The symbols move the items like this.
* | § % * @ ~ +
z297 | z537 z683 z404 z507 z501 z717
z72 | z305 z265 z558 z162 z574 z940
z580 | z91 z300 z474 z450 z852 z334
z178 | z300 z166 z334 z143 z618 z452
z287 | z240 z432 z562 z416 z840 z547
z683 | z254 z703 z297 z501 z734 z566
z305 | z750 z832 z17 z388 z940 z72
z703 | z644 z909 z683 z734 z322 z762
z784 | z654 z246 z977 z128 z159 z861
z455 | z47 z240 z87 z406 z612 z562
z558 | z17 z72 z605 z654 z162 z388
z246 | z162 z56 z784 z159 z605 z994
z154 | z307 z653 z397 z683 z703 z644
z3 | z964 z2 z897 z287 z432 z526
z265 | z832 z963 z72 z574 z425 z115
z17 | z56 z305 z994 z795 z388 z558
z347 | z775 z742 z524 z152 z705 z643
z390 | z984 z570 z909 z307 z500 z288
z654 | z795 z162 z754 z732 z861 z784
z762 | z703 z709 z566 z581 z397 z322
z474 | z857 z580 z984 z288 z450 z570
z994 | z246 z17 z861 z28 z795 z605
z894 | z507 z212 z742 z44 z855 z165
z855 | z165 z404 z44 z775 z298 z259
z605 | z994 z558 z159 z754 z654 z795
z480 | z583 z469 z761 z926 z886 z613
z977 | z754 z784 z516 z946 z128 z732
z507 | z511 z501 z298 z123 z165 z894
z775 | z578 z298 z2 z935 z643 z347
z212 | z501 z581 z894 z855 z404 z466
z613 | z480 z106 z446 z832 z386 z886
z566 | z683 z762 z717 z212 z581 z734
z583 | z591 z406 z963 z446 z613 z480
z570 | z474 z334 z390 z500 z238 z450
z2 | z876 z775 z3 z432 z935 z524
z935 | z524 z643 z432 z387 z964 z152
z432 | z526 z935 z287 z840 z387 z241
z963 | z386 z583 z265 z425 z446 z761
z593 | z653 z984 z644 z762 z709 z909
z537 | z581 z254 z466 z511 z717 z297
z618 | z452 z374 z143 z474 z580 z91
z562 | z455 z287 z684 z469 z416 z612
z450 | z570 z852 z288 z653 z531 z238
z106 | z469 z942 z613 z386 z591 z88
z732 | z977 z861 z374 z300 z793 z128
z307 | z709 z500 z322 z254 z644 z154
z241 | z432 z152 z547 z47 z897 z387
z47 | z840 z897 z942 z684 z562 z455
z387 | z241 z964 z840 z455 z240 z897
z254 | z397 z644 z537 z717 z566 z683
z612 | z562 z547 z406 z106 z942 z416
z734 | z566 z322 z501 z466 z537 z581
z591 | z88 z684 z386 z761 z480 z583
z88 | z106 z87 z886 z963 z583 z591
z531 | z238 z857 z653 z909 z390 z984
z446 | z761 z613 z425 z305 z832 z926
z466 | z212 z537 z165 z259 z511 z404
z425 | z115 z446 z574 z17 z305 z750
z404 | z466 z297 z855 z298 z507 z511
z128 | z732 z159 z946 z178 z166 z793
z964 | z152 z876 z387 z240 z526 z3
z91 | z618 z946 z857 z570 z334 z580
z516 | z166 z977 z452 z91 z946 z374
z761 | z963 z480 z115 z750 z926 z446
z832 | z926 z386 z305 z940 z115 z265
z44 | z123 z855 z705 z2 z775 z578
z653 | z500 z531 z154 z703 z909 z593
z876 | z705 z578 z964 z526 z524 z2
z717 | z297 z566 z511 z894 z212 z501
z87 | z942 z455 z88 z583 z406 z684
z500 | z288 z238 z307 z644 z593 z653
z644 | z154 z593 z254 z566 z762 z703
z238 | z450 z143 z500 z593 z984 z531
z526 | z3 z524 z240 z547 z241 z432
z861 | z784 z994 z732 z793 z28 z159
z469 | z406 z416 z480 z886 z88 z106
z288 | z390 z450 z709 z154 z653 z500
z123 | z742 z165 z643 z876 z578 z44
z152 | z935 z705 z241 z897 z3 z964
z852 | z334 z452 z450 z531 z857 z143
z322 | z762 z307 z734 z537 z254 z397
z524 | z2 z347 z526 z241 z152 z935
z159 | z861 z605 z128 z166 z754 z28
z452 | z178 z516 z852 z857 z91 z618
z28 | z159 z795 z793 z516 z977 z754
z750 | z425 z926 z56 z558 z72 z305
z942 | z416 z47 z106 z591 z684 z87
z581 | z734 z397 z212 z404 z297 z537
z886 | z613 z88 z926 z265 z963 z386
z547 | z287 z241 z612 z942 z47 z840
z298 | z259 z507 z775 z643 z123 z742
z386 | z886 z591 z832 z115 z761 z963
z857 | z143 z91 z531 z390 z570 z474
z926 | z446 z886 z750 z72 z265 z832
z143 | z852 z618 z238 z984 z474 z857
z240 | z897 z526 z455 z612 z547 z287
z684 | z87 z562 z591 z480 z469 z406
z115 | z265 z761 z940 z56 z750 z425
z643 | z347 z123 z935 z964 z876 z705
z259 | z855 z511 z578 z347 z742 z298
z162 | z388 z574 z654 z861 z994 z246
z416 | z612 z840 z469 z88 z87 z942
z574 | z940 z425 z162 z994 z17 z56
z705 | z643 z44 z152 z3 z2 z876
z940 | z72 z115 z388 z246 z56 z574
z946 | z374 z128 z91 z334 z178 z300
z709 | z909 z288 z762 z397 z154 z307
z578 | z44 z259 z876 z524 z347 z775
z840 | z547 z387 z416 z87 z455 z47
z397 | z322 z154 z581 z297 z683 z254
z334 | z580 z178 z570 z238 z143 z852
z793 | z128 z28 z300 z452 z516 z166
z984 | z531 z474 z593 z709 z288 z390
z406 | z684 z612 z583 z613 z106 z469
z300 | z946 z793 z580 z852 z452 z178
z166 | z793 z754 z178 z618 z374 z516
z388 | z558 z940 z795 z784 z246 z162
z909 | z593 z390 z703 z322 z307 z709
z511 | z404 z717 z259 z742 z894 z507
z56 | z574 z750 z246 z605 z558 z17
z374 | z516 z732 z618 z580 z300 z946
z742 | z298 z894 z347 z705 z44 z123
z897 | z387 z3 z47 z562 z287 z240
z754 | z28 z654 z166 z374 z732 z977
z795 | z605 z388 z28 z977 z784 z654
z501 | z717 z734 z507 z165 z466 z212
z165 | z894 z466 z123 z578 z259 z855

The rows follow the links: the fewer symbols apart two items are, the more alike their rows tend to be.

Rows of some items; one shown again gets a slightly different row:
z762
(225, 232, 505, -80, 240, -29, -66, 397, -26, 66, 34, 8, -353, 371, -143, 171, 390, -804, 239, -192, 728, 413, -136, -194, -635, 534, -97, 59, 492, -968, 361, -22, -94, 315, -350, 333, -114, 157, 289, 634, 76, 334, 42, 860, 55, 509)
z578
(396, 494, 209, -402, 36, 393, 94, 266, 172, -201, 701, 37, -183, -264, -143, -3, 649, -404, -47, -767, -167, 256, -736, 29, -294, -208, -62, -228, 355, -727, -47, -278, -193, -171, 199, 134, -99, -758, 411, -419, -381, 164, 582, 785, -21, -306)
z761
(-267, -260, -499, 99, -232, -5, 37, -415, -15, -38, -104, -1, 357, -332, 148, -164, -417, 816, -209, 250, -693, -426, 218, 185, 638, -473, 97, -48, -503, 1009, -343, 46, 107, -288, 310, -332, 118, -79, -323, -578, -34, -356, -105, -911, -65, -469)
z583
(-142, -122, -481, -13, -248, 144, 70, -359, 81, -124, 152, 14, 336, -466, 108, -179, -212, 737, -253, 3, -816, -369, -29, 218, 576, -620, 78, -124, -419, 830, -402, -58, 37, -388, 417, -316, 69, -361, -217, -789, -186, -319, 99, -723, -67, -645)
z28
(-384, -488, -187, 421, -21, -418, -96, -254, -179, 216, -707, -34, 159, 305, 159, 10, -639, 363, 58, 750, 215, -213, 755, -49, 269, 270, 53, 235, -340, 683, 56, 270, 177, 222, -214, -102, 90, 764, -397, 453, 394, -153, -579, -735, 38, 365)
z935
(336, 455, 64, -409, -58, 437, 115, 129, 194, -239, 730, 51, -60, -421, -106, -68, 558, -166, -129, -754, -446, 120, -735, 101, -91, -418, -20, -261, 193, -439, -164, -289, -158, -306, 333, 13, -65, -857, 345, -681, -442, 56, 603, 525, -45, -520)
z254
(274, 290, 498, -136, 225, 39, -7, 399, 7, 29, 151, 13, -355, 290, -154, 145, 454, -809, 209, -301, 644, 416, -269, -193, -629, 466, -114, 14, 499, -1016, 333, -54, -101, 261, -279, 343, -111, 21, 340, 510, 12, 336, 137, 932, 48, 430)
z734
(323, 361, 461, -211, 194, 112, -3, 410, 61, -25, 260, 11, -363, 221, -157, 136, 512, -800, 173, -419, 543, 425, -367, -159, -611, 348, -99, -16, 526, -1042, 282, -101, -124, 191, -213, 310, -110, -122, 392, 384, -66, 342, 223, 986, 37, 313)
z593
(102, 37, 438, 64, 244, -212, -78, 313, -103, 145, -256, -17, -307, 522, -85, 183, 133, -701, 251, 116, 854, 348, 148, -219, -551, 650, -82, 156, 381, -747, 405, 114, 8, 409, -454, 297, -56, 471, 154, 867, 241, 288, -205, 618, 79, 676)
z259
(392, 494, 301, -385, 82, 328, 93, 331, 155, -149, 627, 37, -225, -153, -160, 13, 645, -554, 6, -725, 12, 319, -679, -13, -404, -65, -75, -178, 426, -879, 71, -238, -183, -91, 93, 202, -124, -625, 430, -227, -334, 229, 532, 907, -4, -170)
z861
(-392, -498, -220, 403, -41, -389, -95, -275, -188, 197, -689, -37, 189, 266, 138, 5, -653, 408, 31, 752, 143, -256, 730, -35, 291, 191, 63, 205, -364, 744, 9, 281, 184, 176, -193, -131, 107, 742, -416, 393, 383, -175, -576, -789, 26, 302)
z474
(-137, -222, 270, 291, 190, -374, -119, 126, -170, 229, -586, -37, -162, 573, 8, 161, -238, -361, 233, 484, 818, 155, 513, -222, -309, 647, -30, 254, 143, -221, 348, 228, 105, 449, -484, 169, 1, 793, -94, 949, 400, 166, -479, 99, 73, 728)
z238
(-72, -164, 331, 244, 228, -339, -123, 192, -154, 213, -500, -20, -223, 575, -31, 188, -130, -473, 248, 390, 847, 220, 423, -238, -391, 692, -52, 240, 219, -393, 371, 195, 61, 438, -483, 222, -13, 726, -17, 957, 369, 213, -406, 259, 76, 740)
z612
(77, 166, -319, -260, -204, 340, 123, -171, 163, -222, 514, 32, 200, -563, 10, -165, 151, 449, -250, -406, -841, -201, -438, 227, 377, -672, 50, -232, -192, 372, -371, -208, -69, -444, 484, -216, 26, -748, 27, -948, -383, -201, 387, -235, -61, -750)
z17
(-389, -463, -397, 320, -129, -274, -58, -369, -117, 118, -522, -21, 314, 13, 160, -77, -641, 673, -79, 642, -231, -380, 606, 82, 504, -82, 94, 119, -489, 988, -139, 210, 164, -4, 21, -255, 110, 462, -425, -12, 238, -272, -449, -977, -16, -21)
z613
(-193, -171, -492, 24, -248, 84, 59, -368, 46, -93, 67, 4, 336, -434, 125, -171, -279, 781, -254, 100, -778, -397, 56, 231, 590, -576, 87, -90, -452, 901, -385, -33, 54, -348, 385, -311, 99, -272, -259, -729, -130, -320, 45, -799, -69, -584)
z480
(-160, -144, -485, -8, -245, 129, 72, -369, 62, -102, 117, -6, 344, -447, 106, -179, -245, 748, -252, 55, -814, -394, 14, 224, 582, -587, 94, -119, -449, 869, -380, -43, 34, -355, 404, -308, 84, -319, -217, -772, -162, -329, 73, -750, -62, -608)
z516
(-330, -443, -35, 418, 47, -435, -107, -129, -199, 243, -730, -43, 49, 430, 108, 84, -560, 141, 115, 747, 473, -112, 732, -112, 54, 439, 43, 253, -192, 413, 168, 283, 177, 298, -347, -17, 57, 870, -336, 696, 442, -45, -607, -516, 58, 534)
z605
(-412, -500, -290, 385, -70, -355, -76, -346, -160, 172, -633, -42, 237, 159, 169, -21, -662, 547, -12, 730, 5, -317, 708, 19, 397, 101, 78, 186, -424, 871, -52, 247, 191, 100, -106, -186, 111, 641, -440, 256, 328, -233, -538, -885, 5, 179)
z793
(-346, -462, -95, 406, 28, -421, -113, -176, -188, 247, -727, -50, 84, 405, 117, 54, -588, 202, 118, 751, 393, -139, 747, -97, 136, 372, 44, 253, -246, 492, 135, 288, 172, 303, -307, -51, 65, 836, -355, 642, 418, -76, -620, -582, 45, 492)
z994
(-401, -506, -315, 389, -80, -337, -72, -330, -150, 157, -616, -27, 247, 139, 156, -21, -660, 581, -34, 700, -39, -312, 690, 30, 422, 50, 72, 179, -460, 893, -65, 233, 183, 66, -90, -208, 130, 617, -445, 208, 318, -242, -533, -907, 4, 158)
z709
(136, 104, 467, 33, 245, -145, -74, 354, -68, 116, -169, -19, -339, 477, -96, 191, 197, -733, 260, 11, 835, 356, 60, -221, -581, 628, -77, 136, 418, -816, 391, 66, -36, 383, -418, 314, -80, 396, 192, 808, 193, 308, -135, 703, 65, 632)
z570
(-123, -200, 290, 276, 190, -360, -123, 138, -167, 234, -574, -26, -181, 587, -14, 169, -183, -398, 243, 461, 821, 185, 478, -221, -328, 657, -37, 251, 166, -302, 371, 214, 82, 452, -489, 204, -13, 776, -73, 932, 392, 182, -445, 154, 56, 736)
z894
(401, 496, 339, -361, 112, 316, 68, 354, 139, -141, 582, 22, -274, -79, -184, 41, 630, -636, 42, -692, 140, 348, -633, -56, -454, 4, -78, -158, 478, -957, 106, -210, -193, -35, 29, 216, -121, -558, 444, -100, -278, 266, 489, 948, -5, -77)
z984
(-32, -86, 370, 192, 213, -299, -127, 239, -132, 208, -443, -17, -245, 563, -39, 178, -60, -535, 269, 324, 870, 271, 350, -220, -433, 689, -65, 214, 251, -502, 407, 170, 32, 442, -491, 254, -44, 660, 27, 936, 335, 225, -352, 362, 76, 737)
z964
(317, 413, 11, -410, -75, 426, 121, 109, 204, -258, 727, 44, -39, -471, -89, -91, 535, -84, -158, -742, -520, 71, -723, 128, -39, -459, -10, -255, 164, -338, -198, -289, -172, -330, 377, -4, -64, -874, 307, -731, -450, 32, 609, 457, -64, -576)
z507
(413, 479, 367, -358, 118, 290, 62, 359, 136, -131, 562, 38, -302, -52, -163, 62, 653, -638, 64, -649, 172, 365, -636, -60, -477, 49, -92, -140, 465, -957, 142, -233, -176, -24, 6, 248, -126, -493, 439, -45, -274, 250, 462, 961, -1, -23)
z940
(-389, -442, -429, 297, -150, -221, -35, -416, -95, 78, -437, -19, 323, -78, 151, -101, -619, 733, -110, 566, -343, -398, 533, 100, 551, -201, 86, 81, -500, 1012, -209, 170, 162, -84, 104, -293, 112, 363, -415, -153, 198, -313, -390, -992, -4, -117)
z300
(-283, -405, 30, 411, 81, -425, -133, -75, -195, 253, -730, -27, -4, 480, 91, 85, -498, 21, 175, 708, 560, -51, 690, -127, -8, 489, 21, 251, -127, 279, 214, 269, 168, 345, -388, 30, 56, 881, -280, 785, 439, -6, -599, -395, 54, 588)
z298
(405, 495, 290, -394, 69, 356, 87, 327, 168, -186, 646, 40, -228, -175, -161, 6, 662, -519, -5, -727, -13, 312, -706, -22, -394, -105, -57, -178, 406, -860, 41, -246, -175, -96, 125, 177, -112, -659, 431, -254, -347, 203, 543, 885, -22, -197)
z388
(-394, -489, -378, 355, -117, -305, -49, -360, -137, 133, -549, -30, 278, 63, 166, -53, -649, 638, -41, 659, -140, -357, 634, 60, 464, -23, 77, 137, -474, 953, -106, 207, 167, 31, -17, -232, 118, 526, -440, 73, 277, -255, -478, -955, -4, 62)

Each walk starts at a row. The symbols on each line, taken left to right, move it on to the next item.
Answer with the item's row; about right is enough.
start (-398, -502, -339, 378, -116, -337, -50, -343, -161, 156, -603, -52, 248, 126, 157, -40, -661, 591, -43, 692, -79, -328, 662, 17, 442, 28, 79, 173, -453, 908, -83, 227, 187, 67, -66, -219, 118, 590, -440, 174, 314, -244, -509, -919, 11, 93)
@ * § ~ @ ~: (-244, -358, 109, 377, 131, -412, -131, 6, -193, 241, -691, -48, -52, 537, 47, 134, -405, -124, 208, 641, 692, 29, 659, -186, -136, 565, 1, 260, -23, 81, 285, 262, 144, 393, -437, 81, 31, 867, -217, 856, 455, 59, -556, -209, 76, 686)
@ ~ § + % %: (-258, -363, 88, 388, 109, -438, -151, -25, -183, 258, -689, -55, -36, 523, 53, 132, -426, -79, 188, 660, 654, 8, 676, -172, -96, 561, -5, 269, -66, 142, 246, 267, 146, 383, -421, 55, 34, 884, -241, 847, 442, 52, -571, -244, 70, 652)
start (23, 90, -379, -187, -226, 296, 114, -254, 151, -200, 413, 28, 252, -568, 36, -185, 41, 552, -257, -300, -877, -268, -326, 243, 443, -689, 59, -194, -268, 536, -388, -146, -42, -444, 474, -255, 29, -645, -45, -936, -336, -243, 345, -391, -70, -731)
~ ~ % % % *: (155, 223, -256, -294, -184, 385, 114, -129, 170, -251, 586, 37, 146, -560, -9, -154, 256, 336, -238, -506, -793, -155, -541, 215, 287, -648, 37, -242, -128, 203, -349, -241, -98, -440, 480, -171, 4, -795, 98, -943, -399, -156, 491, -72, -94, -746)
~ § ~ *: (-21, 31, -409, -129, -240, 255, 106, -269, 106, -174, 359, 34, 275, -543, 66, -174, -11, 619, -263, -223, -852, -314, -244, 240, 499, -680, 71, -179, -317, 616, -408, -140, -28, -444, 467, -273, 57, -582, -86, -919, -283, -281, 276, -485, -81, -709)
start (-6, -71, 374, 183, 227, -267, -112, 246, -140, 202, -405, -31, -252, 567, -52, 184, -15, -569, 262, 283, 864, 271, 305, -228, -467, 657, -61, 179, 292, -543, 391, 160, 44, 426, -472, 265, -47, 632, 53, 914, 323, 245, -312, 417, 70, 742)
~ * + @: (302, 330, 481, -163, 221, 65, -15, 417, 19, 5, 191, 12, -363, 268, -162, 140, 469, -814, 196, -343, 602, 431, -308, -171, -634, 431, -115, 12, 514, -1027, 332, -92, -111, 233, -267, 315, -126, -49, 353, 482, -23, 347, 189, 952, 48, 383)
% § % §: (56, 7, 437, 101, 250, -225, -99, 292, -113, 174, -296, -9, -310, 543, -70, 202, 77, -655, 268, 160, 856, 326, 191, -237, -529, 678, -67, 169, 378, -695, 387, 126, 14, 418, -469, 282, -60, 521, 136, 877, 250, 273, -226, 574, 67, 715)
start (215, 326, -151, -351, -126, 409, 144, -39, 188, -256, 670, 35, 79, -554, -46, -137, 368, 199, -220, -611, -702, -62, -625, 181, 157, -604, 18, -251, -5, -10, -311, -250, -129, -416, 460, -97, -16, -866, 200, -890, -441, -83, 543, 135, -68, -708)
* + ~ + § +: (44, 98, -364, -216, -224, 310, 114, -224, 148, -215, 454, 37, 249, -582, 35, -174, 88, 517, -254, -344, -864, -254, -362, 242, 420, -682, 66, -203, -241, 478, -384, -175, -58, -448, 497, -238, 31, -689, -17, -947, -349, -234, 352, -348, -85, -742)
~ * * ~ §: (-247, -241, -496, 95, -233, 28, 43, -395, 14, -54, -39, -14, 360, -345, 138, -163, -382, 808, -242, 208, -722, -414, 175, 187, 629, -506, 91, -62, -483, 981, -358, 21, 89, -303, 329, -328, 104, -124, -313, -629, -56, -338, -64, -873, -49, -495)
start (255, 360, -114, -367, -119, 420, 137, 11, 198, -254, 702, 36, 62, -528, -52, -123, 419, 111, -188, -655, -673, -18, -655, 173, 109, -567, 4, -265, 44, -118, -269, -265, -139, -393, 443, -75, -32, -893, 227, -853, -443, -49, 564, 229, -63, -667)
* * ~ * + %: (-26, 68, -376, -170, -235, 273, 99, -261, 140, -189, 392, 28, 266, -555, 35, -193, 14, 594, -265, -253, -876, -294, -271, 244, 479, -679, 51, -185, -299, 570, -407, -144, -34, -430, 472, -268, 51, -618, -55, -934, -310, -240, 318, -435, -77, -735)
% % *: (99, 181, -292, -259, -196, 364, 118, -164, 168, -222, 542, 30, 194, -564, 18, -181, 189, 426, -245, -447, -834, -194, -466, 221, 338, -671, 35, -230, -173, 318, -369, -201, -72, -454, 484, -192, 20, -761, 67, -949, -384, -178, 422, -181, -70, -749)
start (380, 476, 155, -421, 8, 416, 101, 218, 199, -204, 728, 43, -141, -332, -136, -27, 621, -316, -83, -759, -286, 203, -745, 33, -210, -304, -66, -227, 305, -623, -70, -284, -188, -253, 252, 94, -91, -788, 377, -520, -405, 135, 591, 688, -50, -400)
§ * ~ @ § @: (122, 206, -260, -274, -186, 370, 127, -136, 171, -227, 566, 29, 171, -584, -4, -175, 213, 371, -240, -473, -821, -163, -498, 199, 330, -669, 39, -243, -150, 260, -369, -226, -89, -448, 484, -186, 14, -792, 74, -953, -382, -172, 457, -134, -76, -753)
~ + * % @: (-113, -61, -447, -75, -235, 188, 86, -336, 89, -144, 243, 11, 312, -506, 89, -186, -144, 695, -250, -87, -846, -357, -124, 230, 557, -639, 66, -158, -384, 745, -411, -78, 10, -395, 454, -302, 63, -460, -148, -856, -252, -307, 187, -638, -82, -675)
start (290, 403, -44, -405, -96, 443, 131, 73, 210, -245, 729, 54, 1, -495, -84, -92, 507, -20, -184, -694, -559, 36, -700, 155, 31, -513, -10, -265, 119, -248, -223, -278, -168, -357, 399, -31, -64, -872, 287, -786, -456, -2, 588, 354, -64, -611)
% § +: (348, 450, 78, -420, -45, 430, 107, 166, 195, -240, 728, 37, -77, -401, -112, -74, 578, -178, -118, -738, -423, 134, -748, 105, -107, -386, -36, -246, 232, -472, -150, -269, -179, -289, 330, 55, -79, -863, 341, -646, -450, 68, 599, 567, -41, -512)
§ * @ * @: (-67, -8, -437, -118, -236, 226, 106, -295, 114, -162, 303, 14, 286, -524, 72, -187, -73, 666, -274, -172, -857, -318, -207, 230, 506, -670, 65, -192, -356, 674, -410, -127, -14, -422, 468, -277, 67, -528, -116, -895, -278, -276, 228, -546, -70, -708)
